Below is a small trained network, with its code and all its weights. Each question gives an input and a class and asks what happens when units are switched off, that is, made to give their printed mean instead of their output.

import numpy as np


def w(rows, s, z=0):
    codes = np.array(rows[::2]) - 128.0
    scale = np.full(codes.shape[1], s)
    scale[-1] = z or s
    return codes * scale


def f(y):
    return np.maximum(y, 0)


def log_softmax(a):
    a = a - a.max(-1, keepdims=True)
    return a - np.log(np.exp(a).sum(-1, keepdims=True))


def net(x, mask):
    res = np.array(x, float).reshape(1, 3) / 4 @ E
    y = f(res @ A[0][:, :-1].T + A[0][:, -1])
    res = res + np.where(mask, y, B[0][:, -1]) @ B[0][:, :-1]
    return log_softmax(res[-1] @ U[:, :-1].T + U[:, -1])


A, B = {}, {}
E = w([
[46,237,116,83,204,60],'x0',
[115,226,209,218,73,132],'x1',
[230,123,199,86,138,2],'x2',
],0.0096)
A[0] = w([
[45,143,43,179,127,219,116],'N0',
[115,52,75,98,157,104,51],'N1',
[116,220,178,200,54,156,31],'N2',
[108,160,77,170,155,170,99],'N3',
[219,72,119,170,91,181,210],'N4',
[105,211,146,193,140,97,214],'N5',
[195,71,136,197,76,139,123],'N6',
[72,192,132,76,159,129,74],'N7',
[167,75,86,71,165,75,129],'N8',
[21,161,68,117,146,61,197],'N9',
[164,234,105,150,102,116,147],'N10',
[118,144,131,193,95,94,254],'N11',
[135,177,203,240,113,112,42],'N12',
[229,132,201,109,138,4,117],'N13',
[99,178,196,150,120,217,147],'N14',
[78,134,72,158,131,184,82],'N15',
[123,104,48,97,174,107,176],'N16',
[200,71,174,153,105,179,61],'N17',
[86,166,109,106,177,82,170],'N18',
[54,191,143,105,200,88,59],'N19',
[182,181,192,207,114,90,134],'N20',
[128,176,124,72,148,78,133],'N21',
[106,64,77,67,187,180,180],'N22',
[98,151,181,120,199,64,101],'N23',
[168,105,104,150,90,181,82],'N24',
],0.012,0.01)
B[0] = w([
[195,90,148,69,62,110,216],'N0',
[60,147,171,99,152,17,163],'N1',
[82,132,114,100,133,45,183],'N2',
[176,93,157,112,96,92,162],'N3',
[130,113,81,184,189,175,222],'N4',
[113,111,98,112,160,189,212],'N5',
[113,88,78,149,172,139,192],'N6',
[163,100,96,161,185,39,166],'N7',
[87,142,132,85,135,141,192],'N8',
[156,115,58,166,172,161,213],'N9',
[119,121,113,103,158,143,177],'N10',
[105,156,119,124,157,231,206],'N11',
[89,117,140,99,151,3,181],'N12',
[206,95,128,50,64,145,248],'N13',
[102,116,122,75,128,174,184],'N14',
[168,81,133,93,58,69,173],'N15',
[93,176,104,99,145,154,192],'N16',
[126,80,103,172,179,47,174],'N17',
[121,105,109,177,159,156,192],'N18',
[132,96,108,151,163,63,181],'N19',
[98,144,121,79,128,124,204],'N20',
[125,78,107,147,134,156,181],'N21',
[90,141,109,85,152,165,209],'N22',
[158,104,99,150,158,100,180],'N23',
[136,107,106,144,165,67,160],'N24',
],0.013,0.018)
U = w([
[153,83,78,227,172,111,113],'0',
[215,100,117,74,78,127,138],'1',
[23,169,108,72,148,110,95],'2',
[135,189,91,144,147,254,247],'3',
[120,160,168,149,136,120,104],'4',
[174,187,164,166,118,147,109],'5',
[170,147,160,152,108,137,104],'6',
[123,168,133,117,80,90,102],'7',
],0.016,0.011)

Each question gives the input, the list of numbers given to net, and the class t.
The units are the neurons (one row each of A and B). Each row of codes is followed by its name. A weight is (code - 128) times the scale printed after its matrix; where a second scale follows, it is the last column's (A, B and U).
mask holds one flag per neuron, in row order. A switched-off neuron (its flag False) gives its mean, the last column of its row in B, instead of its output. The means were averaged over made-up inputs and are rounded, as every weight is.
A unit's drop is (log p(t) with every unit on - log p(t) with that unit switched off) / (log p(t) with every unit on - log p(t) with every unit switched off).
The circuit of an input: a set's keep is (log p(t) with only the set's units on - log p(t) with every unit switched off) / (log p(t) with every unit on - log p(t) with every unit switched off). Starting from the 12 units with the biggest drops (on a tie, the unit counted first), units are removed one at a time, each time the one whose removal leaves the highest keep (on an exact tie, the one counted first), for as long as the keep stays at least 0.8.
circuit, biggest first: the units of the circuit, biggest drop first
unit that matters most: the unit with the biggest drop
k most important neurons: the k neurons with the biggest drops, biggest first
drop of u: that unit's drop, to one decimal
input [0,-2,2], class 3: most important neuron -> N0
input [4,-1,4], class 0: 2 most important neurons -> N0, N18
input [-2,-3,-3], class 3: 2 most important neurons -> N13, N12
input [-5,0,5], class 0: 2 most important neurons -> N4, N0
input [-3,7,-5], class 2: 2 most important neurons -> N13, N2
input [-1,4,1], class 2: 3 most important neurons -> N12, N9, N2
input [-7,3,6], class 0: 3 most important neurons -> N4, N17, N6
input [0,6,-6], class 1: 2 most important neurons -> N0, N15
input [2,-1,3], class 3: 2 most important neurons -> N0, N15
input [-2,-3,0], class 3: 2 most important neurons -> N12, N2
input [3,3,-3], class 3: 4 most important neurons -> N13, N17, N5, N14
input [7,0,8], class 1: 2 most important neurons -> N13, N4
input [-3,-3,3], class 3: 2 most important neurons -> N0, N12
input [-2,5,-4], class 2: 2 most important neurons -> N13, N2
input [-1,1,-6], class 1: circuit, biggest first -> N0
input [7,-2,6], class 0: drop of N21 -> 0.0
input [-5,-3,-7], class 1: drop of N0 -> 2.5
input [-5,-5,-8], class 1: drop of N0 -> 1.6
input [8,6,-7], class 0: drop of N13 -> 0.2
input [-3,-4,-2], class 2: unit that matters most -> N9
